Here is a tiny trained network, its code and every weight. The questions are about switching its units off for an input and a class, where a switched-off unit gives its printed mean instead of its output.

import numpy as np


def w(rows, s, z=0):
    codes = np.array(rows[::2]) - 128.0
    scale = np.full(codes.shape[1], s)
    scale[-1] = z or s
    return codes * scale


def norm(h):
    return h / np.sqrt((h * h).mean(-1, keepdims=True) + 1e-5)


def f(y):
    return np.maximum(y, 0)


def log_softmax(a):
    a = a - a.max(-1, keepdims=True)
    return a - np.log(np.exp(a).sum(-1, keepdims=True))


def net(x, mask):
    res = np.array(x, float).reshape(1, 3) / 4 @ E
    u = 0
    for l in range(3):
        y = f(norm(res) @ A[l][:, :-1].T + A[l][:, -1])
        res = res + np.where(mask[u : u + 12], y, B[l][:, -1]) @ B[l][:, :-1]
        u += 12
    return log_softmax(norm(res)[-1] @ U[:, :-1].T + U[:, -1])


A, B = {}, {}
E = w([
[161,95,237],'x0',
[2,44,148],'x1',
[189,39,73],'x2',
],0.0055)
A[0] = w([
[107,160,49,2],'L0N0',
[248,79,70,123],'L0N1',
[198,128,211,72],'L0N2',
[125,247,164,72],'L0N3',
[117,85,95,148],'L0N4',
[104,177,120,104],'L0N5',
[230,138,234,108],'L0N6',
[133,214,153,126],'L0N7',
[131,200,12,73],'L0N8',
[227,225,112,99],'L0N9',
[180,188,96,100],'L0N10',
[141,191,41,105],'L0N11',
],0.016,0.0044)
B[0] = w([
[128,45,169,169],'L0N0',
[94,231,255,255],'L0N1',
[134,38,136,195],'L0N2',
[94,191,238,206],'L0N3',
[96,171,165,185],'L0N4',
[108,146,171,163],'L0N5',
[157,31,109,233],'L0N6',
[116,187,189,192],'L0N7',
[160,10,170,223],'L0N8',
[173,183,23,239],'L0N9',
[148,161,50,193],'L0N10',
[160,46,125,208],'L0N11',
],0.027,0.0085)
A[1] = w([
[79,125,64,119],'L1N0',
[115,68,79,79],'L1N1',
[143,48,61,162],'L1N2',
[162,134,188,85],'L1N3',
[105,68,121,142],'L1N4',
[135,135,115,37],'L1N5',
[121,148,147,24],'L1N6',
[141,86,79,223],'L1N7',
[157,158,69,5],'L1N8',
[79,98,192,98],'L1N9',
[133,181,158,88],'L1N10',
[5,92,39,110],'L1N11',
],0.016,0.0023)
B[1] = w([
[215,78,141,130],'L1N0',
[90,110,183,149],'L1N1',
[95,145,207,170],'L1N2',
[8,94,82,227],'L1N3',
[158,89,101,178],'L1N4',
[130,127,149,128],'L1N5',
[97,141,114,147],'L1N6',
[92,153,169,154],'L1N7',
[160,139,83,137],'L1N8',
[158,170,25,254],'L1N9',
[55,133,99,185],'L1N10',
[218,141,16,150],'L1N11',
],0.018,0.0088)
A[2] = w([
[186,168,167,105],'L2N0',
[53,182,125,92],'L2N1',
[124,36,129,201],'L2N2',
[107,196,111,94],'L2N3',
[75,174,179,101],'L2N4',
[134,118,119,198],'L2N5',
[129,178,101,88],'L2N6',
[195,149,63,122],'L2N7',
[113,6,83,169],'L2N8',
[33,212,212,98],'L2N9',
[103,79,116,128],'L2N10',
[86,168,125,4],'L2N11',
],0.017,0.0024)
B[2] = w([
[76,98,102,160],'L2N0',
[75,82,158,193],'L2N1',
[150,143,205,217],'L2N2',
[157,85,173,178],'L2N3',
[54,115,94,195],'L2N4',
[125,113,131,146],'L2N5',
[149,80,147,162],'L2N6',
[132,83,46,179],'L2N7',
[195,153,231,225],'L2N8',
[4,129,88,248],'L2N9',
[155,68,130,167],'L2N10',
[113,88,150,160],'L2N11',
],0.031,0.011)
U = w([
[169,78,206,172],'0',
[6,118,133,153],'1',
[193,84,18,155],'2',
[116,108,130,180],'3',
[127,195,82,35],'4',
[139,208,84,16],'5',
[144,223,86,8],'6',
[138,226,93,41],'7',
],0.018,0.011)

Each question gives the input, the list of numbers given to net, and the class t.
The units are the neurons (one row each of A and B). Each row of codes is followed by its name. A weight is (code - 128) times the scale printed after its matrix; where a second scale follows, it is the last column's (A, B and U).
mask holds one flag per neuron, layer by layer. A switched-off neuron (its flag False) gives its mean, the last column of its row in B, instead of its output. The means were averaged over made-up inputs and are rounded, as every weight is.
A unit's drop is (log p(t) with every unit on - log p(t) with that unit switched off) / (log p(t) with every unit on - log p(t) with every unit switched off).
most important unit: the unit with the biggest drop
k most important neurons: the k neurons with the biggest drops, biggest first
k most important neurons of layer l: the k neurons of layer l with the biggest drops, biggest first
drop when u is switched off: that unit's drop, to one decimal
input [-5,0,5], class 0: most important unit -> L0N8
input [2,-8,6], class 2: 4 most important neurons of layer 0 -> [L0N9, L0N3, L0N6, L0N10]
input [6,-8,-2], class 2: 2 most important neurons -> [L0N9, L0N6]
input [-7,-7,-7], class 0: 3 most important neurons of layer 1 -> [L1N9, L1N3, L1N11]
input [-4,8,4], class 2: 3 most important neurons -> [L0N1, L0N3, L0N8]
input [7,2,-6], class 0: 2 most important neurons -> [L0N1, L0N6]
input [-4,4,-3], class 0: 2 most important neurons -> [L0N1, L0N3]
input [-7,2,-7], class 0: 4 most important neurons -> [L0N8, L0N1, L0N11, L0N0]
input [6,-8,3], class 2: 3 most important neurons -> [L0N9, L0N6, L0N8]
input [-2,-8,-6], class 2: 2 most important neurons of layer 0 -> [L0N9, L0N1]
input [-7,1,-7], class 0: 3 most important neurons of layer 0 -> [L0N8, L0N1, L0N11]
input [5,3,-4], class 0: 2 most important neurons -> [L0N1, L0N9]
input [-7,-4,5], class 0: 2 most important neurons -> [L0N8, L0N11]
input [2,-5,-2], class 2: most important neuron -> [L0N9]
input [-6,7,3], class 2: 2 most important neurons of layer 1 -> [L1N11, L1N9]
input [2,-4,-2], class 2: drop when L0N9 is switched off -> 1.1
input [4,6,-4], class 2: drop when L0N7 is switched off -> 0.8
input [0,4,-2], class 2: drop when L0N3 is switched off -> 0.9
